Here is a tiny trained network, its code and every weight. The questions are about switching its units off for an input and a class, where a switched-off unit gives its printed mean instead of its output.

import numpy as np


def w(rows, s, z=0):
    codes = np.array(rows[::2]) - 128.0
    scale = np.full(codes.shape[1], s)
    scale[-1] = z or s
    return codes * scale


def f(y):
    return np.maximum(y, 0)


def log_softmax(a):
    a = a - a.max(-1, keepdims=True)
    return a - np.log(np.exp(a).sum(-1, keepdims=True))


def net(x, mask):
    res = np.array(x, float).reshape(1, 4) / 4 @ E
    y = f(res @ A[0][:, :-1].T + A[0][:, -1])
    res = res + np.where(mask, y, B[0][:, -1]) @ B[0][:, :-1]
    return log_softmax(res[-1] @ U[:, :-1].T + U[:, -1])


A, B = {}, {}
E = w([
[96,186,32,254,98,150,229,76,56,102],'x0',
[99,125,199,166,252,114,102,85,172,112],'x1',
[213,162,90,169,144,215,64,141,40,87],'x2',
[91,196,153,144,127,82,209,99,141,128],'x3',
],0.0091)
A[0] = w([
[157,77,83,149,145,210,68,148,90,108,182],'n0',
[164,155,85,128,78,126,146,140,77,103,254],'n1',
[119,151,60,143,2,88,186,160,151,173,250],'n2',
[147,150,41,187,128,124,145,82,83,59,192],'n3',
[96,183,155,180,178,153,152,78,136,119,241],'n4',
[160,73,202,57,138,80,109,160,198,144,220],'n5',
[153,118,150,76,183,121,69,148,130,128,226],'n6',
],0.0094,0.0029)
B[0] = w([
[150,124,103,114,134,255,95,101,139,18,203],'n0',
[54,173,79,126,112,202,83,125,144,167,203],'n1',
[36,73,88,43,72,142,169,205,60,155,229],'n2',
[128,164,103,218,89,209,235,107,126,135,233],'n3',
[117,167,173,153,167,100,170,14,194,159,198],'n4',
[217,127,181,97,232,49,103,175,86,119,251],'n5',
[202,131,166,50,241,105,111,147,167,111,207],'n6',
],0.0078,0.014)
U = w([
[210,146,185,107,201,72,75,179,124,149,180],'0',
[70,133,163,131,166,24,143,25,198,173,177],'1',
[111,2,95,90,105,99,142,159,83,150,58],'2',
[174,211,100,209,112,166,184,58,130,146,4],'3',
[59,165,66,130,18,177,146,137,75,187,186],'4',
[174,96,68,116,149,176,46,94,135,52,109],'5',
],0.0085,0.0014)

Each question gives the input, the list of numbers given to net, and the class t.
The units are the neurons (one row each of A and B). Each row of codes is followed by its name. A weight is (code - 128) times the scale printed after its matrix; where a second scale follows, it is the last column's (A, B and U).
mask holds one flag per neuron, in row order. A switched-off neuron (its flag False) gives its mean, the last column of its row in B, instead of its output. The means were averaged over made-up inputs and are rounded, as every weight is.
A unit's drop is (log p(t) with every unit on - log p(t) with that unit switched off) / (log p(t) with every unit on - log p(t) with every unit switched off).
The circuit of an input: a set's keep is (log p(t) with only the set's units on - log p(t) with every unit switched off) / (log p(t) with every unit on - log p(t) with every unit switched off). Starting from all 7 units, units are removed one at a time, each time the one whose removal leaves the highest keep (on an exact tie, the one counted first), for as long as the keep stays at least 0.8.
units of the circuit, in order: the units of the circuit, biggest drop first
unit that matters most: the unit with the biggest drop
k most important neurons: the k neurons with the biggest drops, biggest first
drop when u is switched off: that unit's drop, to one decimal
input [-2,1,-7,0], class 0: most important neuron -> [n5]
input [-1,-2,-4,-6], class 0: units of the circuit, in order -> [n5; n3]
input [1,-5,-2,-8], class 4: 3 most important neurons -> [n5; n6; n2]
input [5,-4,7,-7], class 4: 3 most important neurons -> [n3; n1; n5]
input [1,3,7,-1], class 3: 3 most important neurons -> [n3; n5; n2]
input [5,2,4,-7], class 3: 2 most important neurons -> [n3; n2]
input [0,8,5,3], class 1: 2 most important neurons -> [n4; n3]
input [1,-1,-2,7], class 4: 3 most important neurons -> [n5; n2; n6]
input [7,1,-3,1], class 4: 2 most important neurons -> [n2; n5]
input [4,1,-2,3], class 4: 4 most important neurons -> [n5; n6; n2; n0]
input [2,-6,6,-4], class 4: drop when n2 is switched off -> 0.0
input [7,-2,-4,7], class 4: drop when n2 is switched off -> 0.9
input [-1,4,4,7], class 1: drop when n3 is switched off -> 0.3
input [7,0,-5,-1], class 4: drop when n2 is switched off -> 0.4
input [-3,6,-4,1], class 0: unit that matters most -> n5
